How the states are linked:
* | m l
Z470 | Z247 Z31
Z288 | Z976 Z759
Z247 | Z64 Z640
Z89 | Z759 Z478
Z379 | Z617 Z229
Z129 | Z389 Z470
Z914 | Z622 Z452
Z31 | Z459 Z459
Z581 | Z539 Z214
Z443 | Z89 Z866
Z452 | Z328 Z350
Z671 | Z457 Z389
Z328 | Z693 Z464
Z374 | Z379 Z181
Z539 | Z587 Z874
Z440 | Z105 Z350
Z849 | Z379 Z374
Z755 | Z70 Z914
Z559 | Z464 Z630
Z613 | Z862 Z849
Z222 | Z70 Z186
Z501 | Z214 Z862
Z826 | Z824 Z288
Z464 | Z59 Z88
Z59 | Z28 Z43
Z800 | Z826 Z759
Z28 | Z693 Z261
Z862 | Z773 Z379
Z229 | Z374 Z440
Z803 | Z693 Z800
Z478 | Z515 Z457
Z866 | Z478 Z581
Z587 | Z459 Z129
Z773 | Z254 Z617
Z824 | Z803 Z976
Z976 | Z800 Z89
Z64 | Z587 Z254
Z323 | Z440 Z328
Z389 | Z759 Z247
Z622 | Z797 Z323
Z43 | Z642 Z555
Z367 | Z552 Z613
Z762 | Z866 Z661
Z577 | Z661 Z129
Z736 | Z581 Z501
Z105 | Z181 Z797
Z214 | Z459 Z225
Z552 | Z617 Z379
Z555 | Z630 Z323
Z874 | Z379 Z236
Z718 | Z328 Z105
Z797 | Z186 Z440
Z181 | Z225 Z181
Z261 | Z222 Z220
Z88 | Z914 Z186
Z640 | Z254 Z726
Z515 | Z443 Z478
Z642 | Z261 Z693
Z693 | Z220 Z826
Z661 | Z866 Z671
Z759 | Z288 Z515
Z630 | Z88 Z261
Z726 | Z788 Z613
Z225 | Z718 Z70
Z885 | Z459 Z718
Z236 | Z367 Z773
Z70 | Z105 Z622
Z788 | Z31 Z587
Z459 | Z587 Z581
Z350 | Z452 Z59
Z220 | Z824 Z824
Z186 | Z642 Z803
Z254 | Z470 Z254
Z617 | Z613 Z885
Z457 | Z762 Z577

The rows follow the links: the fewer symbols apart two states are, the more alike their rows tend to be.

Name the state of each row.
[356,294,-123,-40,-151,576,540,-279,280,407,-126,354,239,-385,-176,-59,264,-340,314,-57,889,-187,-430,-149,-472,313,63,50,-751,98,1139,-440,-503,169,-327,-142,97,117,-320,104,-50,-49]: Z800
[-423,383,790,263,301,-473,-133,398,538,362,308,288,-523,343,-218,87,107,-166,-176,387,-477,-126,819,606,282,-361,549,143,282,37,358,46,-80,-188,-73,-802,64,-382,-251,-620,-99,133]: Z797
[-27,92,487,-245,-64,186,-164,247,-497,-126,311,525,-324,-427,-232,-10,330,234,-456,-119,-630,125,648,383,-38,120,70,157,575,280,-233,-315,-336,84,232,-423,674,-487,179,-1056,290,-38]: Z181
[-371,624,820,-134,171,-380,-75,327,435,721,-19,57,-458,464,-280,270,61,-73,66,485,-190,150,789,421,335,-278,417,181,318,-93,274,319,-268,-451,37,-528,-31,-316,-71,-572,-91,103]: Z70
[-143,-389,131,79,-130,240,18,103,-389,-697,543,313,-468,-679,39,-114,235,371,-468,92,-816,175,569,167,-33,49,69,-95,483,410,-387,-685,-234,27,296,-165,524,-346,68,-567,460,-164]: Z374
[875,-136,100,-117,-149,797,2,13,-220,363,46,95,357,-217,-118,346,-442,32,737,-215,61,-258,-358,55,-110,251,-18,876,-810,-40,875,4,-140,277,-184,19,-29,374,113,-112,476,-126]: Z89
[613,158,-37,-50,-174,627,464,-175,265,457,-82,212,230,-467,-161,28,142,-298,475,-50,715,-235,-403,-18,-463,370,86,216,-853,66,1225,-450,-520,193,-361,-89,73,117,-279,16,93,-68]: Z976
[-55,89,-169,76,-64,-106,-314,-507,-470,334,-50,-81,531,-271,-458,-363,779,-499,45,-652,389,-150,-177,-100,-353,407,-601,-99,888,-360,-419,39,86,71,226,245,105,-52,788,377,-299,125]: Z31
[-230,285,-71,-258,41,96,-86,-652,-120,236,-688,-613,-142,-206,-377,218,-190,232,508,577,-128,176,-385,-144,348,-120,-342,300,973,-520,-508,84,-82,-694,-153,713,-3,-347,72,54,-375,-139]: Z501
[-186,-346,54,-69,-477,-71,-80,268,-183,355,413,-442,105,423,63,-414,738,-261,37,-529,348,398,696,-43,-275,49,-62,-220,108,2,116,177,118,-50,795,-285,-566,818,610,638,68,120]: Z254
[-76,-112,431,777,555,-419,-341,188,526,-292,55,74,-59,336,276,-23,-145,-585,-221,118,-639,-650,384,555,354,-459,380,533,115,197,168,-257,597,199,-249,-563,9,-237,-55,-248,-290,272]: Z323
[-73,-226,-45,70,-474,-158,-145,227,-256,381,550,-11,240,381,-19,-439,806,-285,-43,-957,480,252,483,-193,-383,350,-95,-365,-78,51,159,321,57,259,680,-387,-313,668,609,506,208,58]: Z247
[-546,-590,-189,46,-361,75,127,-156,-24,-568,418,-655,-558,-258,289,-153,31,427,95,511,-429,511,531,-212,76,-237,-137,-300,437,132,-281,-601,-18,-579,517,350,-344,296,123,487,237,-213]: Z613
[-79,441,53,-222,111,97,-175,-568,-316,436,-691,-253,87,-313,-645,196,-1,48,398,266,-18,9,-317,103,80,63,-476,393,1106,-528,-596,232,-146,-401,-88,562,252,-520,211,-206,-351,8]: Z214
[160,90,-384,107,-433,-55,-34,361,-220,467,710,735,313,138,-118,-318,36,139,16,-941,631,49,-90,-309,-95,567,-21,-420,-654,146,264,507,-308,463,229,-157,-105,455,188,378,468,4]: Z389
[-371,-10,431,844,355,-447,-367,138,405,-303,744,612,-238,-167,-1,-264,-55,-258,-295,61,-715,-618,541,433,362,-127,349,266,505,314,251,-540,86,143,-256,-521,76,-385,4,-355,-9,47]: Z440
[-539,-501,-235,236,-335,86,152,-271,23,-640,383,-604,-620,-293,124,-208,-109,451,136,721,-516,487,404,-203,218,-263,-95,-336,577,102,-296,-543,-65,-565,351,379,-336,194,-3,434,150,-289]: Z617

Each walk starts at a row. The symbols on each line, taken left to right, move it on to the next state.
Each answer is a row, close to the row of the state it stands for.
---
[-302,404,580,287,275,-176,-357,-62,-129,108,122,515,-271,-362,-518,-32,308,-128,-192,97,-559,-253,509,529,272,-95,223,281,1059,-34,-158,-263,-249,-123,-34,-425,460,-717,148,-859,-195,88]
l l l m l l m
[-261,368,749,93,142,-200,-209,283,26,244,366,536,-451,31,-449,76,254,-18,-235,131,-620,-23,748,533,278,-177,353,260,666,128,149,-208,-307,-99,95,-685,416,-519,95,-991,40,-30]
l m l l l
[775,-29,20,8,-313,707,115,-99,-99,443,221,254,351,-337,-119,240,-77,-216,662,-355,413,-218,-351,-16,-270,350,-60,624,-821,37,1084,-169,-257,319,-161,-69,18,395,111,-13,408,-73]
---
[-169,152,-335,97,-184,-108,-332,-455,-431,332,-156,-75,448,-211,-502,-386,608,-398,99,-661,545,-62,-282,-227,-235,416,-625,-106,839,-297,-525,159,62,31,260,347,-9,-93,768,571,-285,183]
m l l m l m
[-326,199,-366,100,-51,-98,-273,-738,-129,204,-421,-466,152,-294,-377,-87,-107,18,403,154,236,14,-550,-281,202,117,-525,-41,976,-525,-680,42,29,-423,-111,931,-98,-257,302,490,-446,-115]
l m m m m m
[-548,-468,-148,92,-459,-105,132,-67,177,-113,333,-934,-439,184,214,-153,134,249,239,639,-110,605,612,-257,183,-345,-77,-358,353,52,-32,-223,26,-671,565,373,-642,634,111,726,18,-237]
---
[-316,-373,115,258,-64,80,-131,118,-306,-817,752,437,-505,-587,102,-264,48,355,-425,95,-828,-84,472,198,166,-48,76,-5,512,443,-207,-923,-217,126,131,-138,363,-326,84,-451,240,-111]
l m m l m
[-158,474,712,-353,149,-68,-275,-10,-233,386,-50,248,-311,-144,-581,198,283,91,-96,185,-461,106,578,453,155,-51,60,363,887,-108,-181,-40,-305,-257,82,-273,652,-623,177,-1064,-14,-139]
m m m m l l l l
[824,-152,60,-213,-119,624,-125,181,-349,307,160,160,295,-87,60,590,-842,438,622,-284,-118,-194,-375,59,196,242,-29,798,-821,-111,403,443,-110,258,-91,214,-6,261,27,-270,698,-182]
---
[-164,-174,-192,-11,-397,-106,-189,138,-308,441,336,-182,317,274,-108,-372,877,-417,-3,-858,492,286,512,-107,-318,246,-259,-232,212,-105,28,181,139,138,701,-282,-328,592,710,668,-23,207]
l m l m m m m m
[-30,259,-167,52,-36,-40,-359,-628,-458,333,-350,-152,497,-275,-523,-252,413,-262,221,-370,178,-80,-444,-55,-75,224,-640,99,1154,-413,-571,55,74,-22,101,489,184,-327,572,223,-421,66]
m l m m l l m
[866,-257,119,-198,-152,742,-89,152,-381,261,89,-11,286,-102,-27,490,-588,122,718,-246,-212,-163,-230,169,117,209,38,879,-749,-173,593,278,19,340,-67,68,-112,407,165,-237,581,-151]
---
[-298,-573,-2,38,-265,206,80,78,-362,-841,523,-5,-625,-617,204,-140,110,540,-413,317,-747,341,544,-80,9,-94,-76,-182,452,386,-375,-833,-169,-212,303,128,239,-123,52,-253,399,-326]
m l m m m l
[-496,97,56,181,-77,-71,-272,-581,-284,42,66,-197,-170,-463,-491,-175,437,-1,-2,66,-337,55,149,129,143,-93,-457,107,1443,-224,-481,-570,-120,-393,25,480,140,-496,506,37,-254,-143]
m m m l l m l
[31,399,-214,-166,23,103,-270,-691,-258,330,-664,-284,128,-310,-595,142,-333,151,486,171,40,-58,-641,-41,258,134,-430,350,797,-573,-686,351,-70,-356,-230,840,154,-394,228,-6,-378,-82]
---
[-595,-309,-285,107,-351,-35,207,-175,333,-306,125,-805,-540,55,248,-92,-257,405,350,753,-145,440,265,-318,338,-416,-50,-289,281,-52,-109,-325,-32,-725,206,553,-499,397,-102,773,-109,-262]
l l m m l l m m
[-512,-525,-202,114,-227,76,71,-96,-154,-788,493,-272,-661,-472,227,-178,-18,582,-265,444,-668,354,436,-55,153,-193,-56,-283,603,380,-365,-903,-212,-332,243,307,125,-75,-1,-1,242,-287]
m l m m l
[-241,305,-475,128,-302,-339,-282,178,-245,296,619,661,281,183,-190,-415,157,67,-204,-1000,620,14,-152,-445,-99,638,-145,-750,-129,23,-424,616,-229,407,198,19,-45,104,332,562,190,135]
---
[53,422,-363,-39,-73,-236,-82,319,-17,81,365,801,-3,222,-26,134,-908,786,-36,-287,109,-10,-400,-469,389,317,50,-458,-671,-15,-554,810,-307,203,-311,206,103,-205,-320,-26,346,-148]
l l l m l l m
[-122,-81,-147,84,-334,-211,-170,113,-299,432,423,-30,332,191,-137,-397,749,-398,-96,-982,576,181,306,-260,-371,318,-198,-377,163,-26,-122,192,71,255,659,-149,-170,490,797,650,64,212]
m m l m m l l
[-242,-556,-133,75,-475,-91,-92,-109,-365,-7,419,-491,58,49,56,-423,831,-308,-7,-448,189,379,539,-142,-327,86,-374,-276,503,28,-146,-108,195,-127,858,9,-389,656,729,705,96,51]
---
[492,300,-183,-245,-77,316,-180,188,-284,298,13,388,209,80,-57,490,-1129,782,472,-146,-33,-86,-668,-201,435,251,-56,307,-569,-243,-295,835,-77,147,-267,449,110,-1,-221,-145,476,-160]
m m m l l m l
[-499,-245,-364,223,-186,-67,74,-422,193,-478,105,-626,-426,-303,94,-107,-269,406,251,754,-372,239,53,-278,282,-201,-243,-316,691,-77,-508,-442,-90,-693,98,732,-475,7,-20,623,-33,-349]
l l m m m l
[-138,-383,-3,27,-471,-52,-105,259,-258,236,441,-356,214,378,17,-351,787,-375,0,-700,365,362,627,-55,-328,167,-114,-298,68,88,134,218,177,127,861,-334,-359,738,677,523,180,115]
